Where the symbols take the elements:
at | @ + $ * ~ &
fupe | riso zogu luve lika nadi lasu
vovo | tasu sone fufo vulo nudi reza
laga | muva nudi loku . sone dudu
sone | vufi vovo lika luve laga gino
tilo | pobi loku nudi rute fufo novu
sopo | pira novu dudu dipe lade loku
rute | vupu nadi samo tilo zogu dube
fili | lika rate vufi riso pufo maro
roza | nadi vupu sota pufo riso gudo
fufo | rate lika vovo zogu tilo daru
rate | fufo fili tasu dove pobi rufi
kopu | vulo depe dove tasu nale beto
lasu | vuge sale nasi lade dipe fupe
pame | toni vivo lofu doro guto fadu
gudo | dipe zike vebe pira vuge roza
lofu | novu pira pame zike rufi pobi
rufi | daru maro guto toka lofu rate
dube | zike dipe mite novu sale rute
toka | sale vuge beto rufi zike dove
vivo | dudu pame pira vebe pobo muva
sale | toka lasu tufu daru dube zogu
dudu | vivo toni sopo roko gino laga
maro | lade rufi pobo vuge pira fili
nudi | fadu laga tilo samo vovo toni
guto | reza pobo rufi beto pame tasu
toni | pame dudu novu mite reza nudi
sota | . nale roza muva depe vebe
pobi | tilo pufo fadu vupu rate lofu
nadi | roza rute . loku fupe dipe
doro | mite vebe zike pame beto nale
depe | luve kopu riso vufi sota tunu
tufu | beto nasi sale reza mite vulo
zike | dube gudo doro lofu toka vupu
novu | lofu sopo toni dube daru tilo
vulo | kopu luve zogu vovo samo tufu
tunu | nasi beto vuge pobo vebe depe
riso | fupe dove depe fili roza vuge
vupu | rute roza nale pobi dove zike
dipe | gudo dube roko sopo lasu nadi
zogu | dove fupe vulo fufo rute sale
samo | nale . rute nudi vulo mite
gino | pobo reza lade nasi dudu sone
fadu | nudi muva pobi nale tasu pame
daru | rufi lade reza sale novu fufo
vebe | roko doro gudo vivo tunu sota
lade | maro daru gino lasu sopo lika
vufi | sone tasu fili depe muva pobo
pobo | gino guto maro tunu vivo vufi
beto | tufu tunu toka guto doro kopu
loku | pufo tilo laga nadi lika sopo
nasi | tunu tufu lasu gino roko luve
muva | laga fadu pufo sota vufi vivo
reza | guto gino daru tufu toni vovo
nale | samo sota vupu fadu kopu doro
dove | zogu riso kopu rate vupu toka
lika | fili fufo sone fupe loku lade
roko | vebe mite dipe dudu nasi .
vuge | lasu toka tunu maro gudo riso
pufo | loku pobi muva roza fili pira
mite | doro roko dube toni tufu samo
luve | depe vulo fupe sone . nasi
pira | sopo lofu vivo gudo maro pufo
tasu | vovo vufi rate kopu fadu guto

The rows follow the links: the fewer symbols apart two elements are, the more alike their rows tend to be.

Each row is also shifted at random along 7 hidden directions that mean nothing.

Some elements, each with a row of numbers:
nasi -> [ -90,   12,  -22,   59,   21,   17,  -12,  -64,  -78,  -25,  -43,   61,   92,  -31, -140,  -53,   39,  -56,  -10,  -95,   45, -118,    4,  -69,   55,   23,  -77,  -10,  -72,   51,  -87,   43,   33,  -13,  -93,  -85,  -72,   61,   26, -169,  -78,   57,   20,  -14,   27,  -13,  -73, -145,  -23,    1,   98,   44,    5,   28,   78,  -10,   65,  -71,  -42,  -66,  -41]
toka -> [-144,  -12,  -28,  -83,   17,    4,   22,   83,   57,   29,   26,  -77,  -11,   47,  182,   43,   71,  -18,   11,   65,  113,   36,  111,  -80,   10,   -2,   93,   93,  -42,  -75,   37,  135,  -88,    6,  179, -120,   48,   37,   -4,  -28,  -62,    3,   90,  -73,   74,   21,   81,  -17, -136,   18,   55,   21,   34,   30,  -10,   -7,  -40,   42,  -18,  -26,   70]
tufu -> [ 144,    5,  -19,  -35,   73,  -58,   43,  -15,    9,  -65,  -19,   62,   25,  -45,  -45,  -47,   76,  -23,  -44,   25,   68,  -57,   76,  -24,   98,   21,   11,  -61,  -85,   52,  -17,  111,  -16,   42,   15, -143,    4,   39,   50,  -88, -112,   71,  -48,  -79,   46,  -14,  -44, -183,  -38,  -10,   74,   72,   -3,  -41,   53,  -33,   54,  -73,   -6,  -86,    3]
pame -> [  75, -106,   18,  -26,   71,   11,  -24,    8,   60,  137,  -40, -127,  -42,  -44,   56,  -29,  120,  166,    3,   63,  -23,   43, -136,   33,   -7,  100,  -54,   17,   90,  -20,   49,   42,  -11,   46,  129,   65,  -14,  -72,   35,  -65,  -16,   82,  -54,   47,   71,   -2,   53,   63,  -91,  114,   77,   42,   58,    6,  -25,   24,   -1,  -48,   -3,   43,  -40]
dube -> [ -79,  137,  -45,   50, -163,  -61,   83,  -86,  -20,  -64,   39,   88,  -83,  -42,   28,   79,    3,  -49,  -37,  -88, -163,   17,   14,  -21,   53,  -88,  149,   32, -104, -104,  -55,  -38,  -62,  -16,   13,  -53,   44,  108,   33,  -59,  242,  -30,    7,   88,   -1,    5,   31,   98,    7,   11,   39, -192, -158,   -9,   86, -110,   84,    3,  -28,  -27,  128]
vuge -> [  99, -173,   20,  -14,   54,  139, -109,    1,   33,  194,  -22, -127,   58,  125,  -16,  -45,  -21,   75,  -22,   42,   19,  -74,   29,   82,    8,   23,  -17,  -47,   76,   31,   71,  -26,  130,    5,   15,  183,  -84,  -18,  -90,   24,  -80,  -82,  -67, -186,   -4,   50,  -43,  -14,  101,   57, -141,   21,   44,  -14,   32,   68,   34,  -75,   23,   24,  -90]
gino -> [-178,   17,  -26,   46,  -99,  -13,   -6,   30,  -77,  -80,   23,   92,   35,  -82,  -26,   54,   -2,  -26,  -48,  -31,  -43,   -2,   26,  -15,   27,   31,   31,  -71,  -29,   42,   38, -128,  -24,  -13,  -86,   37,   17,  -46,  -39,    8,    8,  -97, -134,  -72,  -52,   23,  -64,  -82,   90,  -82,  -60,  -69,   -4,  -70,   31,   13,   16,   86,   -7,  -66,   48]
dipe -> [ -89,  -96,   32,   42,  -56,  -81,   29, -104,  -48,  -62,   74,   67,  -40,   33,   -3,   30,   79,   -1,   42, -152,  -53,   -1,   96,   -7,  144,    0,   28,   14,  -34,  -33, -118,    9,   11,  -22,   98, -219,   69,  -65,  -51, -116,    7,   -6,  -39,    4,   96,   17,  -91, -126,  -46,  -49,   98,  -12,  -68,   30,   78, -154,   33,   84,  -50,   -7,  111]
tasu -> [  79, -121,   52,  -35,  -40,   17,  -78,   20,  108,   67,  -42, -172,   -2,  -33,   60,   46,   44,  127,   50,  -37, -102,   45, -144,  121,  -60,   58,  -94,  -84,  102,  -21,  149,  -74,  -61,   31,   18,  150,  -60,  -72,  -24,  -35,   77,  -28,  -50,  -17,   -9,  -81,  149,  127,   23,    8,   13,  -57,   44,  -26,  -46,   33,  -35,    6,   38,   13,   21]
rufi -> [-117,  -75,   15,  -12,   80,   16,    0,   42,   48,    9,   -5,  -56,  -35,    4,   65,  -23,   18,   81,  -15,  -32,   13,   33,  -46,   46,   45,   -3,  -19,  -29,   16,   46,   26,   74,   32,   72,    3,  -58,   72,  -25,  -78,  -73,  -47,  -27,   39,  -57,   47,  -11,  -44,  -47,  -27,  -27,   -6,   68,   38,  -13,   16,  -71,  -52,  -50,   -4,   22,   62]
roko -> [   3,   15,  -72,   63,  -45,  -29,   36,  -24,  -91,  -43,    5,  106,   27,   11,  -94,  -29,  -13,  -65,   -4,   32,   16,  -70,   41,  -42,   49,  -72,   35,   25,  -71,   -7,  -67,  -63,   47,  -44,  -15,   26,  -40,   -5,   84,   42,  -62,   20,  -49,   -1,  -63,   61,  -70,  -71,   70,   -8,   15,   -9,  -52,  -28,  -27,   65,   64,  -15,  -57,  -68,  -44]
vovo -> [-126,   47,  -47,   28,  -55,  -11,  -23,    4,   18,   24,  -50,  -57,   52, -102,  -44, -103,  102, -124,  -22,  132,   43,   16,  -77,   33,  -74,   56,  -11,  -32, -119,  -40,   24,  -30,   68,   22,  -78,  116, -151,  107,   96,  -90,   10,   38,  -19,   67,   -2,  -92,  174,   49,   34,   62,   52,  -47,  -80,  -96,   55,   95,   27, -125,   72,  -26, -158]
pobo -> [ -49, -147, -103,  -25,  -98,  -35,  -69,  174,  -99, -119,   18,  145,    8,   74,  -55,  -34,  -44,  -84,  -58,   98,   66,  -21,   54,   41,  131,  -53,    9,  -93, -189,  166,    2,  -52,   59,   98,  -93,  -16,   70, -147,  -54,  255, -149, -204,  -23, -164,  -55,   76, -141, -227,   70, -119,  -46,   83,   69,   12,  -45,   46,  -11,   36,  -83, -115,  -14]
guto -> [-251, -141,   21,  -44,   76, -141,   15,  157,   32,  -63,   53,    3,  -14,  -70,    3, -175,   95,    9,  -43,   36,  120,   46,   77,   39,   63,   31,  -22, -104,  -70,  101,   44,   73,   24,  152,   64, -138,   49, -163,  -91,  -25, -214,  -37,  -22, -136,   80,   54,  -48, -297,  -91,  -82,   46,   95,  103,  -56,   27,  -24,  -10,  -14,   -7,  -98,  -35]
doro -> [  58,   68,  -11,   -2,   34,  -52,   80,  -81,  -41,   -8,  -30,   45,  -55,  -39,  -41,    2,   25,   18,   12,  -64,  -93,   19,   -9, -125,   80,  -80,   33,  -21,   30,  -37,  -59,   69, -113,   21,   61, -112,   63,   21,    6, -108,   31,  118,  -42,   72,  -21,   49,    9,   -1,  -30,    6,   98,  -14,  -56,   29,  -12, -104,   29,  -30,   32,  -26,   84]
fadu -> [ 280,  163,   12,  -54,  151,   30,   85,   22,   15,  -54, -105,  -15,  -89,  -71,   58,   56,  -87,   77,   -5,   27,  -42,   49,  -16,  -60, -100,   45,  -48,   47,  169,   64,    7,   73, -209,  -27,    9,   -4,   97,   36,   74,   44,   14,  143,   86,  165, -116,  -29,    1,  111,  -60,  -50,   24,  124,  143,   19, -139,    9,  -69,    5,   54,   84,   47]
samo -> [ 268,   30,  -73,  -51,  -96,  -72,  -28,  -19,   25,    8,   19,  -42,  -28,  -51,  118,  -10,  141,  -55,   99,  106,  -35,   40,   -2,   10,  -83,   43,   95,   22,  -69,  -66,   43,  -22,  -43,   14,  182,  -21,  -36,  -82,  103,  -18,   47,   36,  -49,  -19,   24,  -75,  163,    2,  -65,   83,   91, -104,  -55,   -8,   -9,   52,   38,   12,  -75,  -42,   26]
fili -> [ 152,  -45,   47,  -59,  -97,   37,  -54,   17,   50, -127,  -20,   13,   24,   20,  181,  144,  -51,  123,   36, -159, -141,  108,  -41,    0,    4,   21,    6,   15,   52,  -21,  -15,  -38,  -77,  -25,   53,  -41,   94,  -73,  -97,  -19,  145, -121,    0,  -53,   14,  -97,  -76,   68,  -83, -114,  -50,  -89,    9,   91,  -13,  -67, -115,  212,  -49,   80,  226]
toni -> [ 194,   22,  -12,   50,   44,  -61,   98,   68,  -39,  -96,   37,  139,  -35,   -2,  -46,  -27,  -20,   22,  -96,    0,  -26,  -64,   29,   55,  125,  -16,   -1,  -45,   54,  100,  108,  -21,   35,   47,  -72,  -25,  122,  -88,   -3,  130, -117,    4,  -68,  -32,  -57,   73, -171, -169,   49,  -85,  -11,  139,   92,  -74,  -47,  -48,   60,  -30,    0,  -87,  -12]
fufo -> [-166, -183,   47,  -10,  -45, -102,  -11,  174,   63,  -74,  168,    4,  -12,   65,   14, -121,   72,  -47,  -28,   25,   50,    4,   65,  228,   49,   18,   18,  -71, -115,   59,   94,  -35,  202,  164,  -11,  -55,   48, -142, -123,  104, -162, -197,    8, -195,   97,    9,  -72, -224,   -7,  -27,  -61,   -4,  -32, -110,   64,  -68,   40,  -49,  -52, -101,  -62]

Start here and follow the symbols in turn, left to right. Where do you end up?
Answer with the element's name.
[  46,  -97,  -17,  -92, -190,  -20,  -60,   47,   91,   51,   95,  -99,    1,   33,  202,  107,   37,  -47,   35,  -47,  -34,   96,  -48,   95,  -20,  -21,   88,  -11, -138, -118,   28,  -16,   12,   20,  111,  -40,  -33,  -11,  -45,  -19,   92, -132,   70,  -92,   19,  -82,  124,  107,  -75,    9,   21, -148,  -46,    0,   -5,   17,  -33,   51,  -22,   14,   93]
~ * * & * * * + * -> gudo
[ 152,  -57,  -19,  -18,  -38,   28,  -82,  -42,   30,   35,    6,  -69,   72,   16,   -3,  -11,   38,   -5,   61,   -7,   -3,   18,  -46,  -34,   -9,    2,  -22,    3,  -37,  -38,  -53,  -13,  -48,  -25,   23,   21, -113,   63,   10,  -42,  -37,    7,   -5,  -40,   -3,  -28,   83,   19,  -18,  -13,   26,  -33,   -6,   49,   -8,   45,  -21,   29,  -24,   36,  -20]
$ @ * $ $ ~ -> loku
[   5,   63,  -20,    2,   -9,  -69,   34,   66,   78,   15,   33,  -40,   -4,  -38,   80,  -67,   62,  -39,    3,  138,   59,   54,  -30,  127,  -92,   22,   49,   37,  -86,  -38,   20,   23,   66,   53,   19,   42,  -32,  -39,   32,   82,   17,   -1,   80,  105,   53,   -2,   98,   78,  -15,   71,  -10,  -18,  -71,  -88,   15,   29,    7,  -48,   -3,    4,  -57]
+ & * @ + + -> gudo
[-487, -113,   58,   17,  -89,  -47,   79,   93,  -62,  -49,   62,   35,  -25,   41,    3,  -53,  -31,  -10,  -40,  -77,    9,   44,  125,   22,   74,  -80,   43,   -3,  -41,    9,  -18,  -51,   28,   53,  -29,  -61,   88,  -87, -157,  -45,  -14, -138,  -86, -129,   42,   66, -107, -110,    4, -154,  -59,  -32,  -17,  -49,   66, -119,  -20,   92,   -3,  -23,   52]
& + ~ ~ @ * -> zogu
[ 280,  -26,  -99,  -73, -100,  -51,  -16,   54,   19, -155,  -11,  102,  -34,  -23,   68,  125,   15,   21,  -25,  -48,  -71,   41,   -8,  -51,  174,  -88,   45,  -64, -108,   57,  -48,   54, -146,   53,   67, -164,   96,  -33,   10,   41,    2,  -75,   12, -106,  -15,  -35,  -56,  -70,  -95,  -85,   97,  -23,   75,   74,   -8,  -34,    1,    1,  -64,  -79,  167]
+ @ ~ + $ ~ $ + $ -> lasu
[ -60,   65,  -99,   39,  -95,  128,  -93,  -42,  -57,  122,  -22,  -20,   95,   44,  -17,  -23,  -26, -100,  -55,  115,   39,  -56,   34,  -15,  -20,   -8,   58,   27, -127,  -40,   16, -122,   89,  -79,  -26,  234, -144,  117,   52,   49,  -11,  -62,  -31,  -40,  -47,   37,   54,  120,  180,   64,  -98,  -56,  -82,  -29,   20,  158,   36,  -75,   16,   11, -127]
+ ~ @ @ $ & ~ -> vulo
[  20,   -9,  -35,   29,   50,  -52,   30,   24,  -51,   23,    7,   57,   -1,   23,   46,  -31,  -30,   78,   -3,   43,   36,    9,   44,   -3,   15,   58,  -14,   86,   43,    9,   -5,  -43,   93,  -17,  -29,   29,   62, -113,  -21,   43,  -57,    9,  -13,   36,   56,   90, -102,  -51,   28,  -18,  -39,   68,   -3,   27,  -21,  -52,  -18,   26,  -49,    6,   51]
$ & + & + -> dudu
[  61,  -73,   69,   26,  -20,  -26,   14,  143,  -31,  -84,  104,   45, -101,  111,  -14,  113, -229,   73,  -76,  -87,  -77,   23,   89,   92,    6,  -71,    1,    1,  152,   90,   70, -108,   19,   50,  -35,   64,  176, -168, -191,  279,   41, -157,  -59,  -92, -130,   51, -167,  -10,   76, -163, -209,  -23,   78,  -41, -140,  -51,  -32,  188,   11,   19,   46]
+ ~ @ ~ & @ -> lofu
[ 230,  139,  -50,  -32,  114,   36,   20,   -3,    4,  -62,  -95,   31,  -15,  -71,   92,   20,   23,   41,  -94,   79,   37,  -64,   25,    9,   48,   70,   19,   53,  -35,   52,   62,   58,  -13,   47,  -66,   67,  104,  100,   28,   -2,  -31,  -11,   12,   39,   41,   19,  -29,    4,   14,   16,  -25,   75,   40,  -43,   11,   -9,  -74,  -94,   -9,   -2,   10]
~ & ~ $ $ @ -> rate
[ -71, -111,  105,  -34,   35,    4,  -72,   15,   47,  228,   36, -207,   19,  -57,  -33,  -91,   73,   78,   94,   14,   87,  -31,  -24,   92,  -90,   35,   17, -109,  119,  -68,   76,   -3,   12,   48,  119,  139, -116,  -20,  -61,  -43,  -95,   98,  -60, -144,   17,  -54,  192,    1,   11,   58,  -29,  -87,   11,  -81,    4,   51,   36,  -64,   47,   33, -138]
@ * ~ ~ * ~ & $ * -> novu
[  42,  -14,   62,   43,   -7,   37,  -38,  -89,  -22,   75,   15,  -77,  100,   -4, -106,  -10,   -3,   -3,   50,  -67,  -14,  -45,   19,   36,  -85,    8,  -26,  -42,   66,  -54,   16, -148,   15,  -61,  -42,  147, -130,   88,  -13,  -92,   28,   36, -117,  -75,  -83,  -11,   18,   35,  108,  -20,  -97,  -73,  -37,  -31,   35,   40,   97,    0,   22,   -7,  -86]
$ $ $ * & -> lade
[ -51,  -28,  -34,  -17,  -46,   35,  -45,  -20,  -52,  -41,  -30,   23,   27,   27,    7,   75,  -71,  -27,   45,  -25,  -19,  -38,   73,  -98,   82,  -66,   15,    9,   14,  -21,  -18,    4, -103,  -43,   38,   -8,   25,   20,   -9,   36,  -61,  -34,  -38,  -73,  -55,   52,   -6,  -25,  -10,  -88,  -28,  -39,   53,   64,  -21,   47,  -36,   98,   34,  -16,   35]
$ * ~ * ~ + * + -> maro
[-154,   14,   37,   18,   16,    8,   -7,  -15,  -27,  -82,    1,   46,   58,   -9, -120,   19,    1,   -5,   34,  -93,  -33,  -34,  -60,   44,  -76,   27,  -89,  -81,   63,   45,  -20,  -84,  -11,  -33, -123,   11,  -66,    5,   -9,  -74,   29,   -5,  -87,   -9,  -27,  -63,  -51,  -35,   21,  -63,   -5,   -1,   -5,   -1,    1,  -10,   35,   32,   24,  -24,  -22]
~ + $ @ * * ~ ~ ~ -> rate
[-111, -134,   98,   73,  -54, -159,   31,   75,   75,   92,   98,  -49,   -9,  -14,  -61,  -71,  115,  -10,   25,  -83,  -69,   31,  -62,  143,  -14,   14,  -54, -115,   -1,    3,   31,  -78,  113,  103,   23,  -34,  -68, -144,  -43,  -26,  -53,  -24,  -56,  -86,   64,  -36,  -29, -114,   19,   47,   47,  -21,  -29, -120,   25,  -23,  123,  -13,  -20,  -74,  -59]
+ @ $ + & & & -> lofu
[ -28,  -88,   -3,   36,  -10,  -99,   18,   11,   84,   50,   45,  -41,  -49,  -59,  100,  -97,  192,   11,   29,   55,   90,   74,   -7,   88,   38,  124,  -53,   67, -112,   -7,  -17,   84,   78,   69,  107, -147,  -10, -108,   24, -142,  -81,   39,   30,   72,  242,  -34,   -6, -105, -138,  102,  166,   40,  -91,   -6,   91,  -78,   34,  -64,  -89,   13,   19]
@ $ @ + ~ * $ $ -> nasi
[ 286,   -8,   17,  -45,   42,   23,   41,   69,   47,  -86,   71,  -37,  -33,   22,  102,   88,   -8,   50,   42,   22,   12,  -32,  122,   87,    2,    6,   80,   -4,   75,    4,  107,   26,   28,   45,   49,  -16,  103,   23,  -95,  156,  -42,  -95,   19, -144,    4,  -34,  -45,  -67,  -29,  -57, -115,  -12,   83,  -99,  -46,   17,  -17,   56,   -7,  -15,    6]
* * * * & ~ * -> novu
[-176,   44,   68,  -58,   98,   26,  -23,   37,  -29,  -83,  -73,   -7,  -25,  -29,   41,   59,  -64,   42,  107,  -14,   51,   54,   25,  -90,  -97,   77,  -70,    0,  119,  -23,   -1,   37, -118,  -74,  101,  -27,   12,   51,   12,  -32,   27,   54,   14,   24,  -28,  -30,    9,   15,  -67,  -89,  -11,   43,  119,   58,  -71,   20,  -75,  153,   39,   89,   90]
* + + $ ~ ~ * -> fili
